Below are the code and all the weights of a small trained network. Each question names an input and a class and asks about switching units off, where a switched-off unit gives its printed mean instead of its output.

import numpy as np


def w(rows, s, z=0):
    codes = np.array(rows[::2]) - 128.0
    scale = np.full(codes.shape[1], s)
    scale[-1] = z or s
    return codes * scale


def f(y):
    return np.maximum(y, 0)


def log_softmax(a):
    a = a - a.max(-1, keepdims=True)
    return a - np.log(np.exp(a).sum(-1, keepdims=True))


def net(x, mask):
    res = np.array(x, float).reshape(1, 6) / 4 @ E
    y = f(res @ A[0][:, :-1].T + A[0][:, -1])
    res = res + np.where(mask, y, B[0][:, -1]) @ B[0][:, :-1]
    return log_softmax(res[-1] @ U[:, :-1].T + U[:, -1])


A, B = {}, {}
E = w([
[17,31,100,89],'x0',
[160,111,159,237],'x1',
[112,125,253,55],'x2',
[186,179,235,144],'x3',
[110,52,155,206],'x4',
[34,219,247,176],'x5',
],0.0053)
A[0] = w([
[146,24,124,179,164],'neuron 0',
[134,70,5,107,120],'neuron 1',
[98,152,149,87,105],'neuron 2',
[60,104,194,148,255],'neuron 3',
[131,212,72,200,124],'neuron 4',
[67,139,176,49,59],'neuron 5',
[187,177,175,69,166],'neuron 6',
],0.02,0.0044)
B[0] = w([
[152,232,114,163,211],'neuron 0',
[66,183,143,2,249],'neuron 1',
[109,80,122,116,161],'neuron 2',
[84,127,79,189,225],'neuron 3',
[107,76,214,158,194],'neuron 4',
[80,48,101,121,185],'neuron 5',
[204,75,99,110,206],'neuron 6',
],0.032,0.014)
U = w([
[125,109,210,166,131],'0',
[85,180,118,2,145],'1',
[95,198,73,190,109],'2',
[230,225,150,153,89],'3',
[124,114,124,205,254],'4',
[68,74,62,138,27],'5',
[252,93,113,81,106],'6',
],0.0071,0.0042)

Each question gives the input, the list of numbers given to net, and the class t.
The units are the neurons (one row each of A and B). Each row of codes is followed by its name. A weight is (code - 128) times the scale printed after its matrix; where a second scale follows, it is the last column's (A, B and U).
mask holds one flag per neuron, in row order. A switched-off neuron (its flag False) gives its mean, the last column of its row in B, instead of its output. The means were averaged over made-up inputs and are rounded, as every weight is.
A unit's drop is (log p(t) with every unit on - log p(t) with that unit switched off) / (log p(t) with every unit on - log p(t) with every unit switched off).
The circuit of an input: a set's keep is (log p(t) with only the set's units on - log p(t) with every unit switched off) / (log p(t) with every unit on - log p(t) with every unit switched off). Starting from all 7 units, units are removed one at a time, each time the one whose removal leaves the highest keep (on an exact tie, the one counted first), for as long as the keep stays at least 0.8.
circuit, biggest first: the units of the circuit, biggest drop first
unit that matters most: the unit with the biggest drop
k most important neurons: the k neurons with the biggest drops, biggest first
drop of u: that unit's drop, to one decimal
input [-5,-1,-3,-5,3,4], class 4: unit that matters most : neuron 1
input [-8,0,-1,1,2,-1], class 6: 2 most important neurons : [neuron 6; neuron 3]
input [2,2,-5,5,-6,1], class 0: circuit, biggest first : [neuron 1; neuron 4; neuron 3]
input [-1,-7,-4,3,-6,6], class 6: circuit, biggest first : [neuron 6; neuron 1]
input [7,7,3,2,-7,-3], class 2: circuit, biggest first : [neuron 1; neuron 6]
input [8,-2,7,-4,0,-2], class 5: 3 most important neurons : [neuron 5; neuron 3; neuron 2]
input [-2,0,-7,2,8,6], class 4: 3 most important neurons : [neuron 1; neuron 4; neuron 3]
input [-7,-1,-1,-2,-1,0], class 6: circuit, biggest first : [neuron 3; neuron 1]
input [8,6,0,-4,0,0], class 2: 3 most important neurons : [neuron 0; neuron 3; neuron 6]
input [3,3,-2,8,-5,6], class 5: circuit, biggest first : [neuron 0; neuron 3]
input [7,5,-1,6,6,-6], class 2: 2 most important neurons : [neuron 0; neuron 6]
input [-7,3,2,-4,7,3], class 4: 2 most important neurons : [neuron 1; neuron 4]
input [-8,6,8,-7,-2,-7], class 6: 3 most important neurons : [neuron 6; neuron 1; neuron 3]
input [-5,8,-6,-1,1,6], class 0: circuit, biggest first : [neuron 4]
input [0,0,-2,-6,-2,6], class 5: 2 most important neurons : [neuron 0; neuron 1]
input [0,-3,-6,4,0,1], class 0: circuit, biggest first : [neuron 1; neuron 3; neuron 4]
input [0,-1,-6,1,3,7], class 4: 2 most important neurons : [neuron 1; neuron 3]
input [-5,0,-8,8,-8,-1], class 6: 2 most important neurons : [neuron 6; neuron 3]
input [-6,-2,5,1,4,-8], class 6: 2 most important neurons : [neuron 6; neuron 1]
input [-6,-4,-8,5,1,1], class 0: circuit, biggest first : [neuron 4]
input [8,2,7,1,4,-2], class 2: drop of neuron 0 : 0.6
